Below is a small trained network, with its code and all its weights. Each question gives an input and a class and asks what happens when units are switched off, that is, made to give their printed mean instead of their output.

import numpy as np


def w(rows, s, z=0):
    codes = np.array(rows[::2]) - 128.0
    scale = np.full(codes.shape[1], s)
    scale[-1] = z or s
    return codes * scale


def f(y):
    return np.maximum(y, 0)


def log_softmax(a):
    a = a - a.max(-1, keepdims=True)
    return a - np.log(np.exp(a).sum(-1, keepdims=True))


def net(x, mask):
    res = np.array(x, float).reshape(1, 6) / 4 @ E
    y = f(res @ A[0][:, :-1].T + A[0][:, -1])
    res = res + np.where(mask, y, B[0][:, -1]) @ B[0][:, :-1]
    return log_softmax(res[-1] @ U[:, :-1].T + U[:, -1])


A, B = {}, {}
E = w([
[96,10,254,122,30,153,164,142,246,147],'x0',
[167,108,52,132,120,199,132,162,43,20],'x1',
[209,147,172,106,160,72,91,255,210,187],'x2',
[138,189,57,68,93,96,88,230,234,82],'x3',
[115,92,192,31,141,39,181,116,123,132],'x4',
[245,191,67,96,42,206,251,172,60,71],'x5',
],0.007)
A[0] = w([
[173,215,63,110,190,78,108,121,143,151,143],'N0',
[102,161,178,112,150,156,172,83,60,117,199],'N1',
[153,188,79,137,86,171,166,188,98,72,190],'N2',
[168,172,94,148,96,112,169,2,106,132,140],'N3',
[146,149,131,146,159,132,168,85,105,159,178],'N4',
[196,203,130,88,138,68,147,185,87,129,205],'N5',
[172,133,126,162,128,108,98,137,212,157,201],'N6',
[115,193,141,131,197,70,93,144,154,190,252],'N7',
[96,67,165,106,90,146,196,135,163,85,215],'N8',
],0.009,0.0039)
B[0] = w([
[97,153,162,72,214,28,90,97,58,95,211],'N0',
[153,16,118,150,97,93,28,166,165,230,204],'N1',
[243,229,67,58,194,123,230,5,145,116,250],'N2',
[138,101,48,190,89,209,19,66,224,119,204],'N3',
[119,56,142,135,161,137,28,105,209,186,178],'N4',
[80,59,190,61,228,84,144,105,87,62,227],'N5',
[170,113,91,254,98,89,184,130,202,51,214],'N6',
[43,25,85,211,184,83,88,120,132,198,246],'N7',
[96,73,133,69,175,46,93,145,159,93,224],'N8',
],0.0066,0.011)
U = w([
[118,66,111,247,111,128,99,218,209,155,189],'0',
[107,212,197,92,45,192,148,211,48,167,4],'1',
[70,81,163,107,189,59,116,145,96,156,174],'2',
[170,131,111,154,54,232,144,81,84,139,96],'3',
[44,116,184,39,68,90,222,194,116,128,59],'4',
[62,98,140,147,96,124,100,193,163,106,109],'5',
[217,165,101,47,203,155,183,166,127,2,116],'6',
],0.0074,0.004)

Each question gives the input, the list of numbers given to net, and the class t.
The units are the neurons (one row each of A and B). Each row of codes is followed by its name. A weight is (code - 128) times the scale printed after its matrix; where a second scale follows, it is the last column's (A, B and U).
mask holds one flag per neuron, in row order. A switched-off neuron (its flag False) gives its mean, the last column of its row in B, instead of its output. The means were averaged over made-up inputs and are rounded, as every weight is.
A unit's drop is (log p(t) with every unit on - log p(t) with that unit switched off) / (log p(t) with every unit on - log p(t) with every unit switched off).
The circuit of an input: a set's keep is (log p(t) with only the set's units on - log p(t) with every unit switched off) / (log p(t) with every unit on - log p(t) with every unit switched off). Starting from all 9 units, units are removed one at a time, each time the one whose removal leaves the highest keep (on an exact tie, the one counted first), for as long as the keep stays at least 0.8.
circuit, biggest first: the units of the circuit, biggest drop first
most important unit: the unit with the biggest drop
top k neurons: the k neurons with the biggest drops, biggest first
drop of u: that unit's drop, to one decimal
input [7,6,-8,5,1,-1], class 6: most important unit -> N7
input [8,3,-4,2,-7,2], class 6: circuit, biggest first -> [N7 N2]
input [7,4,8,-5,4,5], class 4: top 3 neurons -> [N2 N3 N7]
input [7,4,6,-8,6,1], class 4: top 3 neurons -> [N7 N3 N0]
input [0,5,-8,-3,0,-2], class 0: circuit, biggest first -> [N1 N3]
input [-4,-7,-5,-4,3,-3], class 0: circuit, biggest first -> [N3 N5 N1]
input [1,5,0,-8,-3,-7], class 0: top 3 neurons -> [N5 N0 N2]
input [-1,-7,-6,-1,5,7], class 0: circuit, biggest first -> [N3 N1]
input [-8,2,-7,-3,-1,3], class 3: circuit, biggest first -> [N3 N1 N2]
input [5,4,-5,-6,0,3], class 0: circuit, biggest first -> [N1 N3]
input [-5,-6,7,-3,-7,5], class 2: top 2 neurons -> [N7 N0]
input [5,-8,-5,-4,-1,-3], class 0: circuit, biggest first -> [N5 N0]
input [-6,-8,-7,-2,6,6], class 0: top 3 neurons -> [N3 N1 N4]
input [4,3,-1,-3,-2,-4], class 5: top 2 neurons -> [N7 N2]
input [0,-8,6,8,-4,7], class 6: circuit, biggest first -> [N2]
input [3,7,2,1,1,-4], class 5: top 2 neurons -> [N2 N7]
input [-3,-3,8,5,-8,-2], class 2: top 3 neurons -> [N0 N5 N3]
input [5,-3,8,-4,6,-3], class 0: drop of N5 -> 0.2
input [2,-3,-5,6,3,1], class 4: drop of N7 -> 0.3
input [4,-4,3,-2,4,-5], class 0: drop of N3 -> -0.1
